Below is a small trained network, with its code and all its weights. Each question gives an input and a class and asks what happens when units are switched off, that is, made to give their printed mean instead of their output.

import numpy as np


def w(rows, s, z=0):
    codes = np.array(rows[::2]) - 128.0
    scale = np.full(codes.shape[1], s)
    scale[-1] = z or s
    return codes * scale


def norm(h):
    return h / np.sqrt((h * h).mean(-1, keepdims=True) + 1e-5)


def f(y):
    return y / 2 * (1 + np.tanh(0.7978845608 * (y + 0.044715 * y**3)))


def log_softmax(a):
    a = a - a.max(-1, keepdims=True)
    return a - np.log(np.exp(a).sum(-1, keepdims=True))


def net(x, mask):
    res = np.array(x, float).reshape(1, 2) / 4 @ E
    u = 0
    for l in range(4):
        y = f(norm(res) @ A[l][:, :-1].T + A[l][:, -1])
        res = res + np.where(mask[u : u + 7], y, B[l][:, -1]) @ B[l][:, :-1]
        u += 7
    return log_softmax(norm(res)[-1] @ U[:, :-1].T + U[:, -1])


A, B = {}, {}
E = w([
[161,252,184],'x0',
[80,80,52],'x1',
],0.0034)
A[0] = w([
[74,154,141,46],'L0N1',
[86,76,84,232],'L0N2',
[164,99,209,102],'L0N3',
[253,111,92,48],'L0N4',
[115,221,161,254],'L0N5',
[184,206,150,236],'L0N6',
[98,166,179,199],'L0N7',
],0.0069,0.00097)
B[0] = w([
[171,137,124,117],'L0N1',
[171,74,104,250],'L0N2',
[35,145,164,174],'L0N3',
[107,140,158,125],'L0N4',
[121,154,3,250],'L0N5',
[89,120,63,254],'L0N6',
[96,118,84,171],'L0N7',
],0.0063,0.0026)
A[1] = w([
[52,205,254,252],'L1N1',
[91,97,31,214],'L1N2',
[100,142,37,124],'L1N3',
[98,97,227,81],'L1N4',
[82,169,188,180],'L1N5',
[108,203,86,164],'L1N6',
[110,168,187,175],'L1N7',
],0.0068,0.0028)
B[1] = w([
[17,88,115,157],'L1N1',
[117,132,211,253],'L1N2',
[157,193,196,197],'L1N3',
[53,37,89,122],'L1N4',
[44,100,129,133],'L1N5',
[190,2,146,185],'L1N6',
[92,13,85,124],'L1N7',
],0.0053)
A[2] = w([
[96,135,97,201],'L2N1',
[132,162,129,111],'L2N2',
[163,152,183,181],'L2N3',
[132,139,117,7],'L2N4',
[124,201,40,202],'L2N5',
[187,149,2,31],'L2N6',
[104,158,142,125],'L2N7',
],0.0082,0.0022)
B[2] = w([
[80,122,199,168],'L2N1',
[84,92,143,132],'L2N2',
[80,177,108,180],'L2N3',
[135,82,110,87],'L2N4',
[77,1,101,254],'L2N5',
[228,210,101,170],'L2N6',
[92,147,140,138],'L2N7',
],0.0052,0.0025)
A[3] = w([
[166,133,23,84],'L3N1',
[118,62,165,205],'L3N2',
[253,125,66,4],'L3N3',
[85,149,198,170],'L3N4',
[168,62,110,212],'L3N5',
[253,48,155,61],'L3N6',
[155,169,152,212],'L3N7',
],0.0064,0.0024)
B[3] = w([
[84,188,40,162],'L3N1',
[211,123,187,228],'L3N2',
[3,29,231,194],'L3N3',
[207,187,168,155],'L3N4',
[239,196,181,246],'L3N5',
[190,49,137,255],'L3N6',
[162,231,36,150],'L3N7',
],0.0042,0.0031)
U = w([
[94,179,234,103],'0',
[189,133,103,1],'1',
[240,55,215,165],'2',
[194,233,142,114],'3',
[79,133,6,148],'4',
[31,58,172,160],'5',
],0.013,0.0093)

Each question gives the input, the list of numbers given to net, and the class t.
The units are the neurons (one row each of A and B). Each row of codes is followed by its name. A weight is (code - 128) times the scale printed after its matrix; where a second scale follows, it is the last column's (A, B and U).
mask holds one flag per neuron, layer by layer. A switched-off neuron (its flag False) gives its mean, the last column of its row in B, instead of its output. The means were averaged over made-up inputs and are rounded, as every weight is.
A unit's drop is (log p(t) with every unit on - log p(t) with that unit switched off) / (log p(t) with every unit on - log p(t) with every unit switched off).
The circuit of an input: a set's keep is (log p(t) with only the set's units on - log p(t) with every unit switched off) / (log p(t) with every unit on - log p(t) with every unit switched off). Starting from the 12 units with the biggest drops (on a tie, the unit counted first), units are removed one at a time, each time the one whose removal leaves the highest keep (on an exact tie, the one counted first), for as long as the keep stays at least 0.8.
circuit, biggest first: the units of the circuit, biggest drop first
most important unit: the unit with the biggest drop
k most important neurons: the k neurons with the biggest drops, biggest first
k most important neurons of layer l: the k neurons of layer l with the biggest drops, biggest first
drop of u: that unit's drop, to one decimal
input [-1,-3], class 5: circuit, biggest first : [L0N3]
input [-5,-5], class 5: circuit, biggest first : [L0N5; L0N3; L1N4; L1N6]
input [5,-1], class 4: 2 most important neurons : [L0N5; L2N5]
input [2,5], class 3: 2 most important neurons : [L1N6; L2N3]
input [1,-4], class 0: 3 most important neurons : [L1N2; L1N3; L0N3]
input [0,5], class 2: 4 most important neurons of layer 0 : [L0N2; L0N3; L0N6; L0N5]
input [2,-8], class 0: 2 most important neurons : [L0N3; L0N5]
input [0,6], class 2: 4 most important neurons : [L0N2; L0N3; L0N5; L1N3]
input [-1,-5], class 5: 3 most important neurons of layer 1 : [L1N1; L1N5; L1N7]
input [0,8], class 2: 2 most important neurons : [L0N2; L0N3]
input [3,-3], class 5: 3 most important neurons : [L2N5; L0N3; L1N2]
input [2,-7], class 0: 4 most important neurons : [L0N3; L0N5; L0N2; L1N6]
input [0,-5], class 0: 3 most important neurons : [L0N3; L0N2; L0N5]
input [5,6], class 4: circuit, biggest first : [L0N5]
input [0,-7], class 0: 2 most important neurons : [L0N5; L0N3]
input [1,-6], class 0: 3 most important neurons : [L0N3; L0N2; L0N5]
input [-3,-3], class 5: 2 most important neurons : [L0N5; L0N3]
input [1,2], class 3: drop of L1N6 : 0.2
input [2,6], class 3: drop of L2N3 : 0.2
input [-2,-6], class 5: drop of L0N3 : 1.2
input [1,8], class 3: drop of L2N5 : 0.6
input [8,6], class 4: most important unit : L2N5
input [8,-5], class 4: 2 most important neurons of layer 2 : [L2N6; L2N5]
input [-1,-7], class 0: 3 most important neurons of layer 1 : [L1N3; L1N4; L1N6]
input [8,-4], class 4: 2 most important neurons of layer 0 : [L0N5; L0N6]
input [-4,-4], class 5: 2 most important neurons : [L0N5; L0N3]
input [8,8], class 4: most important unit : L2N5
